Here is a tiny trained network, its code and every weight. The questions are about switching its units off for an input and a class, where a switched-off unit gives its printed mean instead of its output.

import numpy as np


def w(rows, s, z=0):
    codes = np.array(rows[::2]) - 128.0
    scale = np.full(codes.shape[1], s)
    scale[-1] = z or s
    return codes * scale


def f(y):
    return np.maximum(y, 0)


def log_softmax(a):
    a = a - a.max(-1, keepdims=True)
    return a - np.log(np.exp(a).sum(-1, keepdims=True))


def net(x, mask):
    res = np.array(x, float).reshape(1, 8) / 4 @ E
    y = f(res @ A[0][:, :-1].T + A[0][:, -1])
    res = res + np.where(mask, y, B[0][:, -1]) @ B[0][:, :-1]
    return log_softmax(res[-1] @ U[:, :-1].T + U[:, -1])


A, B = {}, {}
E = w([
[36,176,83,155,67,252],'x0',
[108,52,242,126,76,175],'x1',
[144,144,145,126,163,153],'x2',
[105,153,152,141,143,118],'x3',
[157,113,115,119,132,150],'x4',
[136,116,117,126,120,131],'x5',
[28,64,95,73,214,139],'x6',
[130,131,132,128,134,131],'x7',
],0.013)
A[0] = w([
[141,100,154,117,233,126,136],'N1',
[78,156,118,140,139,73,135],'N2',
[199,164,143,155,133,70,202],'N3',
[175,87,165,135,179,51,241],'N4',
[96,84,214,101,83,137,162],'N5',
[151,172,157,158,99,164,147],'N6',
[187,178,145,156,61,120,231],'N7',
[92,237,75,117,147,143,185],'N8',
[72,130,158,140,76,210,137],'N9',
[154,95,174,134,81,100,158],'N10',
[78,151,117,123,96,187,158],'N11',
[73,90,111,31,174,143,147],'N12',
[94,165,36,144,194,134,168],'N13',
[131,152,130,159,186,75,196],'N14',
[57,62,105,93,201,131,145],'N15',
[110,155,115,184,79,253,166],'N16',
[160,230,66,113,127,126,255],'N17',
[50,107,132,91,124,150,106],'N18',
[124,57,229,128,101,169,166],'N19',
[137,112,96,89,156,38,195],'N20',
[48,130,78,139,116,207,109],'N21',
[204,125,133,106,177,123,179],'N22',
[78,169,95,122,85,102,147],'N23',
],0.012,0.009)
B[0] = w([
[114,109,133,112,147,97,186],'N1',
[122,135,103,108,140,125,166],'N2',
[123,191,106,71,140,94,229],'N3',
[110,119,137,61,111,24,248],'N4',
[140,127,201,159,148,118,208],'N5',
[172,156,136,137,74,151,182],'N6',
[186,210,136,113,72,107,239],'N7',
[156,111,72,141,116,185,237],'N8',
[131,149,154,175,138,178,222],'N9',
[127,159,167,98,105,97,191],'N10',
[149,120,158,162,134,213,214],'N11',
[112,81,149,135,161,157,218],'N12',
[126,85,80,111,145,191,236],'N13',
[126,134,101,110,138,82,193],'N14',
[37,18,132,133,232,130,228],'N15',
[120,144,141,180,109,163,255],'N16',
[151,167,34,133,89,147,251],'N17',
[136,116,167,128,179,159,191],'N18',
[110,131,248,127,95,83,224],'N19',
[108,120,97,115,181,69,217],'N20',
[117,127,148,141,146,201,239],'N21',
[119,151,125,108,131,92,198],'N22',
[125,119,83,157,116,145,184],'N23',
],0.012,0.018)
U = w([
[177,251,25,71,120,74,251],'0',
[187,202,9,197,25,187,200],'1',
[148,211,242,38,49,94,109],'2',
[203,204,200,230,39,169,86],'3',
[111,64,2,73,190,82,93],'4',
[118,91,16,140,163,234,74],'5',
[116,29,225,139,145,48,117],'6',
[93,116,211,176,154,206,65],'7',
],0.009,0.0029)

Each question gives the input, the list of numbers given to net, and the class t.
The units are the neurons (one row each of A and B). Each row of codes is followed by its name. A weight is (code - 128) times the scale printed after its matrix; where a second scale follows, it is the last column's (A, B and U).
mask holds one flag per neuron, in row order. A switched-off neuron (its flag False) gives its mean, the last column of its row in B, instead of its output. The means were averaged over made-up inputs and are rounded, as every weight is.
A unit's drop is (log p(t) with every unit on - log p(t) with that unit switched off) / (log p(t) with every unit on - log p(t) with every unit switched off).
The circuit of an input: a set's keep is (log p(t) with only the set's units on - log p(t) with every unit switched off) / (log p(t) with every unit on - log p(t) with every unit switched off). Starting from the 12 units with the biggest drops (on a tie, the unit counted first), units are removed one at a time, each time the one whose removal leaves the highest keep (on an exact tie, the one counted first), for as long as the keep stays at least 0.8.
units of the circuit, in order: the units of the circuit, biggest drop first
unit that matters most: the unit with the biggest drop
top k neurons: the k neurons with the biggest drops, biggest first
drop of u: that unit's drop, to one decimal
input [0,8,-7,1,7,-1,-2,1], class 2: unit that matters most -> N19
input [-6,1,3,8,8,2,-7,-1], class 2: top 2 neurons -> [N10; N8]
input [8,-2,-6,-2,-1,-8,0,7], class 1: top 2 neurons -> [N15; N16]
input [1,6,-7,3,4,-2,-3,-1], class 3: top 2 neurons -> [N4; N3]
input [-2,1,-4,-8,-8,-7,5,2], class 6: top 2 neurons -> [N17; N8]
input [0,6,7,2,8,-4,-1,-6], class 2: top 2 neurons -> [N19; N8]
input [6,0,6,8,-3,-3,-8,-5], class 1: top 2 neurons -> [N17; N19]
input [0,0,2,1,-3,-5,8,-1], class 4: top 2 neurons -> [N19; N15]
input [0,6,7,-3,0,-3,-4,1], class 2: top 2 neurons -> [N19; N8]
input [-6,0,-6,5,2,8,-7,-2], class 0: top 2 neurons -> [N19; N3]
input [0,-5,-1,-7,-6,4,-7,-6], class 0: drop of N11 -> 0.2
input [0,3,-7,-8,2,8,-6,-5], class 2: drop of N8 -> 0.1
input [3,-8,8,1,2,6,-2,7], class 1: drop of N19 -> 0.0
input [2,5,3,3,8,7,0,0], class 3: units of the circuit, in order -> [N15]
input [0,1,6,-8,-1,8,7,4], class 6: drop of N17 -> 0.3
